Here is a tiny trained network, its code and every weight. The questions are about switching its units off for an input and a class, where a switched-off unit gives its printed mean instead of its output.

import numpy as np


def w(rows, s, z=0):
    codes = np.array(rows[::2]) - 128.0
    scale = np.full(codes.shape[1], s)
    scale[-1] = z or s
    return codes * scale


def f(y):
    return np.maximum(y, 0)


def log_softmax(a):
    a = a - a.max(-1, keepdims=True)
    return a - np.log(np.exp(a).sum(-1, keepdims=True))


def net(x, mask):
    res = np.array(x, float).reshape(1, 8) / 4 @ E
    y = f(res @ A[0][:, :-1].T + A[0][:, -1])
    res = res + np.where(mask, y, B[0][:, -1]) @ B[0][:, :-1]
    return log_softmax(res[-1] @ U[:, :-1].T + U[:, -1])


A, B = {}, {}
E = w([
[128,129,127],'x0',
[232,145,53],'x1',
[39,143,41],'x2',
[128,1,104],'x3',
[127,128,128],'x4',
[128,128,129],'x5',
[127,128,128],'x6',
[128,128,128],'x7',
],0.0072)
A[0] = w([
[175,219,95,130],'neuron 0',
[223,72,22,75],'neuron 1',
[125,102,127,159],'neuron 2',
[198,244,77,132],'neuron 3',
[210,108,228,254],'neuron 4',
[180,147,81,172],'neuron 5',
[145,130,133,211],'neuron 6',
[79,217,195,189],'neuron 7',
[33,153,2,155],'neuron 8',
[66,229,210,190],'neuron 9',
[145,83,89,113],'neuron 10',
[79,75,168,175],'neuron 11',
[105,90,142,154],'neuron 12',
[71,27,161,162],'neuron 13',
[180,56,72,116],'neuron 14',
[32,149,18,194],'neuron 15',
],0.012,0.0042)
B[0] = w([
[194,172,173,186],'neuron 0',
[89,160,24,210],'neuron 1',
[110,108,136,157],'neuron 2',
[200,202,203,205],'neuron 3',
[31,229,170,254],'neuron 4',
[158,208,121,180],'neuron 5',
[117,159,133,168],'neuron 6',
[93,149,41,230],'neuron 7',
[254,75,95,236],'neuron 8',
[88,139,22,247],'neuron 9',
[126,96,91,167],'neuron 10',
[91,61,177,204],'neuron 11',
[111,93,154,170],'neuron 12',
[89,41,202,227],'neuron 13',
[83,123,80,194],'neuron 14',
[199,31,89,240],'neuron 15',
],0.03,0.0087)
U = w([
[63,155,73,251],'0',
[167,90,24,151],'1',
[84,92,235,11],'2',
[182,30,185,148],'3',
[167,180,186,135],'4',
[254,128,153,25],'5',
],0.0077,0.0018)

Each question gives the input, the list of numbers given to net, and the class t.
The units are the neurons (one row each of A and B). Each row of codes is followed by its name. A weight is (code - 128) times the scale printed after its matrix; where a second scale follows, it is the last column's (A, B and U).
mask holds one flag per neuron, in row order. A switched-off neuron (its flag False) gives its mean, the last column of its row in B, instead of its output. The means were averaged over made-up inputs and are rounded, as every weight is.
A unit's drop is (log p(t) with every unit on - log p(t) with that unit switched off) / (log p(t) with every unit on - log p(t) with every unit switched off).
The circuit of an input: a set's keep is (log p(t) with only the set's units on - log p(t) with every unit switched off) / (log p(t) with every unit on - log p(t) with every unit switched off). Starting from the 12 units with the biggest drops (on a tie, the unit counted first), units are removed one at a time, each time the one whose removal leaves the highest keep (on an exact tie, the one counted first), for as long as the keep stays at least 0.8.
circuit, biggest first: the units of the circuit, biggest drop first
k most important neurons: the k neurons with the biggest drops, biggest first
drop of u: that unit's drop, to one decimal
input [1,-6,2,-5,3,6,2,5], class 1: circuit, biggest first	(neuron 4)
input [1,2,4,-7,-4,6,-2,7], class 5: 2 most important neurons	(neuron 3; neuron 0)
input [8,1,7,-5,8,-7,0,8], class 5: circuit, biggest first	(neuron 3; neuron 8)
input [4,0,-8,-6,-8,2,-2,-1], class 0: 4 most important neurons	(neuron 9; neuron 7; neuron 8; neuron 4)
input [7,1,-3,-6,-8,-2,1,5], class 4: 2 most important neurons	(neuron 3; neuron 0)
input [-7,2,-2,0,7,-7,-1,5], class 4: 2 most important neurons	(neuron 9; neuron 7)
input [-7,0,-4,-6,2,8,3,-6], class 0: 2 most important neurons	(neuron 9; neuron 7)
input [7,2,0,-6,7,2,-3,1], class 4: 3 most important neurons	(neuron 3; neuron 8; neuron 15)
input [-6,8,1,-7,-8,-4,-5,4], class 5: 2 most important neurons	(neuron 4; neuron 0)
input [-7,1,-3,8,4,6,0,-8], class 0: 2 most important neurons	(neuron 1; neuron 14)
input [4,6,0,3,0,-2,-6,5], class 0: 3 most important neurons	(neuron 8; neuron 15; neuron 1)
input [4,0,-5,6,3,-3,3,2], class 2: 3 most important neurons	(neuron 9; neuron 7; neuron 13)
input [-3,7,-1,4,-2,-7,6,3], class 0: 2 most important neurons	(neuron 8; neuron 15)
input [-5,8,4,-1,4,0,-2,-7], class 5: circuit, biggest first	(neuron 3)
input [6,5,0,-8,0,-3,3,5], class 4: drop of neuron 15	0.2
input [-1,4,7,-4,-6,-7,3,2], class 5: drop of neuron 13	0.0
input [-1,3,0,0,-4,-2,3,8], class 4: drop of neuron 8	0.2
input [8,6,0,-1,-6,3,-3,8], class 4: drop of neuron 3	0.1
